Group, then class
[ 28  -1  18 -21 -12  -5 -12 -30 -23 -15 -23  -7 -27   5 -22 -52  -1 -12
  29   3  -2   9   7   5  -7   1 -13   7 -24  12   4  12   7  14  -2  12] => C:gp
[ 34  -7  24  -4  14  -4 -11 -33 -16  -3  -6  -1 -18  14 -12 -54  -4 -17
  17  -6  -8  -3  -2  -1  -7  -4   0   2 -19 -17  -1  -5 -10   9   1  19] => C:gp
[ 29   2 -12  -5 -20 -22 -24 -24 -15  -3 -13   6 -23  -2 -17 -76  15 -11
  37  -5   3  14   4  -2   4  -9   6  11  -7   9   7  17 -13  25  -7  33] => C:pj
[ 33 -16  25 -13  -9  -9 -25 -28  -4  -4 -17  -8 -22  11 -30 -61 -11 -17
   1  22   6   0  -9   9  -1   5  -5   5 -13  -1 -10  -5 -18  10  -4  51] => C:cl
[ -3  -6   4 -14  -8 -22 -37 -28 -22 -24  43  -8 -31 -10 -35 -43  35  23
  17  18   6  10   4 -26 -15 -10   9  37  14   4  19  34 -14   8 -14 -21] => W:Zt
[ 29  -4  25   3 -15 -15 -11 -30 -16  -7 -10 -12 -28  10 -49 -59   4   0
  25   7  27  -5  -4   0  -1 -26  -3  15 -11  17   4  -5  -2  15   0  19] => C:gp
[ 21 -10  22  -7  -7 -31   0 -36 -22 -12 -21   1 -93  -8 -30 -58  19  12
  29 -10  -1   4  18  24 -17 -28   2  13  -7  11   8  12  -4  20  -7   0] => W:Zh
[ 17 -32  31 -14  -1 -32 -29 -35 -13 -17 -24 -10 -20  -5 -42 -53  14   8
  13   1   7  -2   9 -19 -21 -22   0  13 -16  -7   8  31 -11   4  -4  -4] => W:Zh
[ 34   2  16   7 -11  -7 -14 -27 -19  -9  -4  -7 -25   9 -13 -84  -5  -6
  32  -4   8  -6   7  -2   4  10  -5   7  -8  17  -4   1 -18   8  -5  28] => C:cl
[ 31   6   8  -5  -3  -7  -5 -21 -36  -1  -5 -15 -17  -3 -31 -52  23  -1
  35   4 -11   8  16 -10 -10  -5   0   7 -12  19   4   9  -4  22  -8   4] => C:cl
[ 18 -22  29  -9   2 -26  -6 -36 -21 -14 -15  -6 -55 -10 -52 -45  20  -5
  22   8  -3   2   5 -17 -25 -18  18  22 -31  19   7  14   6  14  -5  -8] => W:Zh
[ 35   5  15   5   9  -2  -8 -18 -23  13  -3  -1 -23  -4 -20 -38  -8  -4
  24  -2 -12  15   9   2  -7  -7  -3  12 -19 -19   0  -5   6  10  -4   5] => C:gp
[ 14 -14  11  -2  -6 -16  -3 -18 -53 -13 -11 -12 -15  -2 -26 -29  -4   9
   9  -5  -7  -6   2  -3  -3  -8   2   1 -17  44   3   4   0   4  -3  12] => W:Zt
[ 33   0  39   5  -7 -17 -19 -31  -8   2 -19 -13 -37  -7 -19 -66  -8 -15
  21   0  15  -6  -2  24   2 -15  -4   2 -19  -2  11   0 -16  18   3  32] => C:cl
[ 22 -14  20 -11  -8 -10   5 -26 -17   1 -18 -10 -28  14 -26 -53   3  -9
  24 -12  -7   1  14 -12 -16  -4   5   0 -22  15  -3   9   0  22  -2  -6] => W:Md
[  5 -33  22 -21  -9 -11 -15 -34  -4 -15 -62   5 -31 -13 -25 -46   0  -5
   5   0  22  -2 -13 -13  -5 -17  13  17 -18   3  16  32  12  12   4   1] => W:Zh
[ 13 -19  26 -34   3 -14 -25 -37  -5 -13 -15 -10 -28   4 -29 -42   0  -9
   6   5 -27 -10  -4   0 -17 -19   0   7 -13 -11  13  12  -1   9   7   4] => W:Zt
[ 35 -15  26  -6 -12  -8 -23 -30 -16  -8 -20  -1 -26   9 -25 -71   6   9
  25   5   9   7  10  16  -1   0   2  10 -11   9  -1   6 -10   6   9  28] => C:cl
[ 28   8  10  11  -5 -23 -19 -17 -34   1 -22 -22 -19  14 -30 -39   9  -5
  23   0  -8  14  15   0 -15   8 -16  10   3  15   0  10  -8  -5  -7   3] => C:gp
[ 30 -10   3  -5 -22  -3 -25 -31  -4  -3 -17   0 -20   9  -1 -60  -9 -38
   9   5   8   3  -8  -3   4 -19 -11   7 -35  16   3  11 -19  10 -13  20] => C:pj
